Below are the code and all the weights of a small trained network. Each question names an input and a class and asks about switching units off, where a switched-off unit gives its printed mean instead of its output.

import numpy as np


def w(rows, s, z=0):
    codes = np.array(rows[::2]) - 128.0
    scale = np.full(codes.shape[1], s)
    scale[-1] = z or s
    return codes * scale


def f(y):
    return y / 2 * (1 + np.tanh(0.7978845608 * (y + 0.044715 * y**3)))


def log_softmax(a):
    a = a - a.max(-1, keepdims=True)
    return a - np.log(np.exp(a).sum(-1, keepdims=True))


def net(x, mask):
    res = np.array(x, float).reshape(1, 7) / 4 @ E
    y = f(res @ A[0][:, :-1].T + A[0][:, -1])
    res = res + np.where(mask, y, B[0][:, -1]) @ B[0][:, :-1]
    return log_softmax(res[-1] @ U[:, :-1].T + U[:, -1])


A, B = {}, {}
E = w([
[109,84,177,119,147,108,98,90],'x0',
[135,180,44,45,198,174,90,34],'x1',
[56,254,176,127,53,143,20,134],'x2',
[50,231,175,143,206,57,230,136],'x3',
[146,109,103,91,189,59,39,224],'x4',
[52,105,20,170,81,37,112,82],'x5',
[25,71,93,155,172,233,109,176],'x6',
],0.0068)
A[0] = w([
[161,156,94,63,238,134,68,81,156],'neuron 0',
[215,183,131,63,68,59,148,75,68],'neuron 1',
[129,123,168,65,233,49,61,184,218],'neuron 2',
[178,189,7,171,150,97,99,246,187],'neuron 3',
[201,120,203,95,194,207,177,174,66],'neuron 4',
[172,54,92,101,133,99,213,132,93],'neuron 5',
[128,136,81,99,198,127,98,45,59],'neuron 6',
[133,97,192,175,61,129,178,150,138],'neuron 7',
[178,72,87,129,69,144,95,131,122],'neuron 8',
[130,99,159,177,93,127,159,177,124],'neuron 9',
[145,96,213,178,101,116,153,195,56],'neuron 10',
[184,83,143,159,81,153,59,104,43],'neuron 11',
[83,81,14,192,110,51,140,86,107],'neuron 12',
[124,151,84,59,145,157,140,37,129],'neuron 13',
[207,71,125,164,216,158,194,143,77],'neuron 14',
[129,80,174,152,138,80,111,179,131],'neuron 15',
[129,230,136,139,197,49,202,144,99],'neuron 16',
[143,95,163,183,91,109,148,168,80],'neuron 17',
[40,183,161,137,59,178,58,168,114],'neuron 18',
[128,132,145,37,129,172,145,186,151],'neuron 19',
[88,87,104,198,45,62,145,178,110],'neuron 20',
[41,106,92,142,173,207,129,172,59],'neuron 21',
[159,92,105,116,52,157,93,145,85],'neuron 22',
[202,104,140,82,56,102,95,86,139],'neuron 23',
[140,164,51,81,173,199,141,78,113],'neuron 24',
[137,248,190,129,83,174,46,175,137],'neuron 25',
[112,195,184,135,81,106,53,107,76],'neuron 26',
[55,176,190,201,225,54,168,151,75],'neuron 27',
[226,110,87,119,61,158,102,134,74],'neuron 28',
[159,170,80,97,176,134,113,71,87],'neuron 29',
[160,187,94,187,88,197,204,80,253],'neuron 30',
[87,134,204,168,136,147,185,15,175],'neuron 31',
[23,89,106,155,157,253,105,151,62],'neuron 32',
[205,158,239,95,140,211,126,216,77],'neuron 33',
],0.0073,0.0037)
B[0] = w([
[107,162,148,197,145,150,100,165,222],'neuron 0',
[156,66,237,106,93,9,202,196,194],'neuron 1',
[125,13,152,220,70,202,147,80,252],'neuron 2',
[101,36,166,198,36,135,99,49,222],'neuron 3',
[104,156,153,73,138,94,82,22,220],'neuron 4',
[181,124,52,141,235,125,170,131,188],'neuron 5',
[150,209,144,146,182,143,45,176,168],'neuron 6',
[137,170,159,195,152,152,85,144,203],'neuron 7',
[78,118,123,112,149,165,136,146,203],'neuron 8',
[183,192,134,178,177,140,69,149,179],'neuron 9',
[117,215,140,136,163,149,80,149,188],'neuron 10',
[86,113,79,67,163,195,124,178,182],'neuron 11',
[90,193,148,64,155,63,100,27,222],'neuron 12',
[154,166,162,184,148,183,46,169,181],'neuron 13',
[194,147,20,113,213,98,158,83,207],'neuron 14',
[153,131,142,191,130,162,87,133,178],'neuron 15',
[43,73,110,59,119,196,148,197,225],'neuron 16',
[150,181,150,163,206,134,52,223,169],'neuron 17',
[190,104,39,137,236,97,178,94,227],'neuron 18',
[121,140,143,139,100,93,120,89,174],'neuron 19',
[133,228,184,114,187,153,35,102,217],'neuron 20',
[177,100,238,75,134,3,203,176,191],'neuron 21',
[50,138,82,45,129,208,140,150,186],'neuron 22',
[99,83,159,105,135,127,168,154,195],'neuron 23',
[138,199,159,180,144,141,80,167,193],'neuron 24',
[159,106,57,148,240,114,184,93,255],'neuron 25',
[208,102,63,137,248,97,202,119,201],'neuron 26',
[67,120,77,67,157,192,131,163,230],'neuron 27',
[93,88,134,73,135,174,138,180,195],'neuron 28',
[171,190,172,149,170,139,58,208,164],'neuron 29',
[93,36,164,194,80,163,127,98,227],'neuron 30',
[120,45,112,162,107,180,134,148,206],'neuron 31',
[186,87,227,96,94,21,195,179,225],'neuron 32',
[79,173,175,72,106,124,99,31,243],'neuron 33',
],0.0066,0.0068)
U = w([
[157,206,149,184,145,148,78,203,86],'0',
[191,117,26,131,184,97,183,100,82],'1',
[47,105,92,20,121,187,150,213,101],'2',
[164,101,206,93,100,31,178,199,129],'3',
[90,180,145,76,117,97,101,2,141],'4',
[127,105,123,161,113,139,140,117,253],'5',
[118,52,137,231,93,165,135,91,115],'6',
[146,139,94,150,62,134,155,118,100],'7',
],0.012,0.014)

Each question gives the input, the list of numbers given to net, and the class t.
The units are the neurons (one row each of A and B). Each row of codes is followed by its name. A weight is (code - 128) times the scale printed after its matrix; where a second scale follows, it is the last column's (A, B and U).
mask holds one flag per neuron, in row order. A switched-off neuron (its flag False) gives its mean, the last column of its row in B, instead of its output. The means were averaged over made-up inputs and are rounded, as every weight is.
A unit's drop is (log p(t) with every unit on - log p(t) with that unit switched off) / (log p(t) with every unit on - log p(t) with every unit switched off).
The circuit of an input: a set's keep is (log p(t) with only the set's units on - log p(t) with every unit switched off) / (log p(t) with every unit on - log p(t) with every unit switched off). Starting from the 12 units with the biggest drops (on a tie, the unit counted first), units are removed one at a time, each time the one whose removal leaves the highest keep (on an exact tie, the one counted first), for as long as the keep stays at least 0.8.
units of the circuit, in order: the units of the circuit, biggest drop first
most important unit: the unit with the biggest drop
top k neurons: the k neurons with the biggest drops, biggest first
input [2,3,-2,-2,2,6,0], class 4: most important unit	neuron 12
input [-7,-3,7,1,-6,-3,5], class 1: units of the circuit, in order	[neuron 18; neuron 25]
input [4,-7,-2,-7,4,7,3], class 0: units of the circuit, in order	[neuron 20; neuron 17]
input [2,5,2,3,6,5,-4], class 6: units of the circuit, in order	[neuron 2; neuron 3]
input [0,0,5,5,-4,1,-4], class 1: units of the circuit, in order	[neuron 26; neuron 25]
input [1,-6,8,5,-1,1,2], class 1: units of the circuit, in order	[neuron 18; neuron 25]
input [0,4,0,3,-7,3,8], class 3: units of the circuit, in order	[neuron 32; neuron 21]
input [-4,-6,4,-2,6,-7,5], class 4: units of the circuit, in order	[neuron 33; neuron 4]
input [3,4,4,-3,8,3,3], class 6: top 2 neurons	[neuron 2; neuron 3]
input [-1,-7,-8,5,3,3,-8], class 1: top 3 neurons	[neuron 5; neuron 14; neuron 32]
input [5,4,7,-8,-6,-5,-6], class 2: units of the circuit, in order	[neuron 11; neuron 28]
input [3,8,-1,8,-2,-5,-7], class 0: top 2 neurons	[neuron 13; neuron 29]
input [-7,-3,-4,-3,-7,7,-6], class 4: top 2 neurons	[neuron 12; neuron 20]
input [4,5,-5,4,-1,-7,1], class 4: most important unit	neuron 4
input [-8,6,-3,-1,8,4,0], class 5: top 3 neurons	[neuron 3; neuron 30; neuron 12]
input [4,1,-1,-8,-7,-6,6], class 2: units of the circuit, in order	[neuron 11; neuron 22]
input [-7,-1,4,-3,-5,-4,7], class 3: top 2 neurons	[neuron 32; neuron 21]
input [-5,0,0,4,-6,-2,-5], class 6: top 3 neurons	[neuron 30; neuron 31; neuron 32]
input [1,-6,-5,7,3,1,-7], class 2: units of the circuit, in order	[neuron 16; neuron 27]
input [8,-4,2,8,-3,4,-1], class 2: units of the circuit, in order	[neuron 27]
input [8,5,6,0,-7,7,6], class 5: top 2 neurons	[neuron 31; neuron 33]
input [-3,3,7,7,-3,-7,2], class 1: top 3 neurons	[neuron 25; neuron 18; neuron 26]
input [-3,-6,-6,-1,-7,-7,0], class 4: top 2 neurons	[neuron 4; neuron 33]
input [-3,-3,-4,2,-6,3,-7], class 3: top 2 neurons	[neuron 1; neuron 2]
